Here is a tiny trained network, its code and every weight. The questions are about switching its units off for an input and a class, where a switched-off unit gives its printed mean instead of its output.

import numpy as np


def w(rows, s, z=0):
    codes = np.array(rows[::2]) - 128.0
    scale = np.full(codes.shape[1], s)
    scale[-1] = z or s
    return codes * scale


def f(y):
    return np.maximum(y, 0)


def log_softmax(a):
    a = a - a.max(-1, keepdims=True)
    return a - np.log(np.exp(a).sum(-1, keepdims=True))


def net(x, mask):
    res = np.array(x, float).reshape(1, 4) / 4 @ E
    y = f(res @ A[0][:, :-1].T + A[0][:, -1])
    res = res + np.where(mask, y, B[0][:, -1]) @ B[0][:, :-1]
    return log_softmax(res[-1] @ U[:, :-1].T + U[:, -1])


A, B = {}, {}
E = w([
[26,17,125,143],'x0',
[114,110,91,2],'x1',
[98,176,2,168],'x2',
[34,226,170,101],'x3',
],0.0068)
A[0] = w([
[138,111,171,93,99],'n0',
[186,175,122,116,147],'n1',
[101,110,77,10,73],'n2',
[54,45,108,123,77],'n3',
[156,96,98,94,107],'n4',
[141,131,186,179,74],'n5',
[216,206,150,114,66],'n6',
[93,141,19,154,120],'n7',
[61,179,141,90,89],'n8',
[170,88,110,132,102],'n9',
[204,41,80,136,87],'n10',
[155,93,211,97,50],'n11',
[57,81,129,139,66],'n12',
[80,168,145,112,87],'n13',
[39,193,180,107,99],'n14',
[161,152,102,52,93],'n15',
[111,143,34,130,71],'n16',
[125,121,107,87,254],'n17',
[170,160,125,105,91],'n18',
[139,103,163,52,102],'n19',
[192,80,103,134,67],'n20',
[131,141,177,253,111],'n21',
[150,109,119,130,92],'n22',
[102,145,44,140,66],'n23',
[51,63,151,151,102],'n24',
[140,86,238,100,130],'n25',
],0.016,0.0081)
B[0] = w([
[141,159,96,150,166],'n0',
[94,149,152,78,216],'n1',
[121,48,40,161,222],'n2',
[126,123,101,42,218],'n3',
[160,90,126,144,173],'n4',
[144,118,59,151,173],'n5',
[123,134,100,35,221],'n6',
[129,203,108,167,243],'n7',
[192,108,169,131,194],'n8',
[163,120,159,128,182],'n9',
[199,106,196,126,245],'n10',
[166,185,76,157,184],'n11',
[133,147,106,65,184],'n12',
[172,118,159,128,170],'n13',
[210,100,189,140,220],'n14',
[128,85,59,102,185],'n15',
[159,182,99,156,197],'n16',
[1,125,218,160,244],'n17',
[130,144,118,87,166],'n18',
[150,123,58,168,191],'n19',
[199,113,152,124,192],'n20',
[74,43,78,170,254],'n21',
[153,122,135,127,145],'n22',
[160,180,92,146,190],'n23',
[111,139,123,53,217],'n24',
[116,216,137,166,233],'n25',
],0.048,0.0088)
U = w([
[137,205,118,179,108],'0',
[108,112,136,23,109],'1',
[196,65,208,146,128],'2',
[106,33,80,170,185],'3',
[1,108,241,167,254],'4',
[91,114,184,147,55],'5',
],0.0069,0.0062)

Each question gives the input, the list of numbers given to net, and the class t.
The units are the neurons (one row each of A and B). Each row of codes is followed by its name. A weight is (code - 128) times the scale printed after its matrix; where a second scale follows, it is the last column's (A, B and U).
mask holds one flag per neuron, in row order. A switched-off neuron (its flag False) gives its mean, the last column of its row in B, instead of its output. The means were averaged over made-up inputs and are rounded, as every weight is.
A unit's drop is (log p(t) with every unit on - log p(t) with that unit switched off) / (log p(t) with every unit on - log p(t) with every unit switched off).
The circuit of an input: a set's keep is (log p(t) with only the set's units on - log p(t) with every unit switched off) / (log p(t) with every unit on - log p(t) with every unit switched off). Starting from the 12 units with the biggest drops (on a tie, the unit counted first), units are removed one at a time, each time the one whose removal leaves the highest keep (on an exact tie, the one counted first), for as long as the keep stays at least 0.8.
circuit, biggest first: the units of the circuit, biggest drop first
top k neurons: the k neurons with the biggest drops, biggest first
drop when u is switched off: that unit's drop, to one decimal
input [-5,-7,3,2], class 3: circuit, biggest first -> (n21)
input [6,-1,1,-5], class 1: top 2 neurons -> (n3; n24)
input [-8,-7,-5,-2], class 1: top 3 neurons -> (n6; n1; n2)
input [8,7,-6,-6], class 1: top 3 neurons -> (n3; n24; n21)
input [-2,7,-3,5], class 3: top 4 neurons -> (n2; n10; n15; n19)
input [1,6,7,-2], class 0: top 2 neurons -> (n7; n21)
input [1,2,-6,5], class 0: top 2 neurons -> (n25; n10)
input [6,-2,4,5], class 1: top 2 neurons -> (n24; n3)
input [3,-7,-1,7], class 2: top 2 neurons -> (n14; n2)
input [5,3,-5,1], class 0: top 3 neurons -> (n25; n6; n11)
input [5,3,3,-1], class 1: top 2 neurons -> (n3; n21)
input [-6,-8,-1,7], class 3: top 2 neurons -> (n21; n10)
input [-7,-8,-2,6], class 3: top 3 neurons -> (n21; n5; n24)
input [4,6,-3,3], class 3: circuit, biggest first -> (n2)
input [8,-1,6,1], class 1: top 4 neurons -> (n3; n24; n12; n25)
input [3,-5,4,-5], class 2: top 2 neurons -> (n10; n2)
input [4,-3,-3,7], class 2: drop when n14 is switched off -> 1.0
input [-2,-5,4,3], class 3: drop when n21 is switched off -> 1.8
input [5,-6,-8,-4], class 0: drop when n25 is switched off -> 2.9
input [7,-3,5,5], class 1: circuit, biggest first -> (n24)
input [-8,-5,-3,0], class 1: drop when n11 is switched off -> 0.0
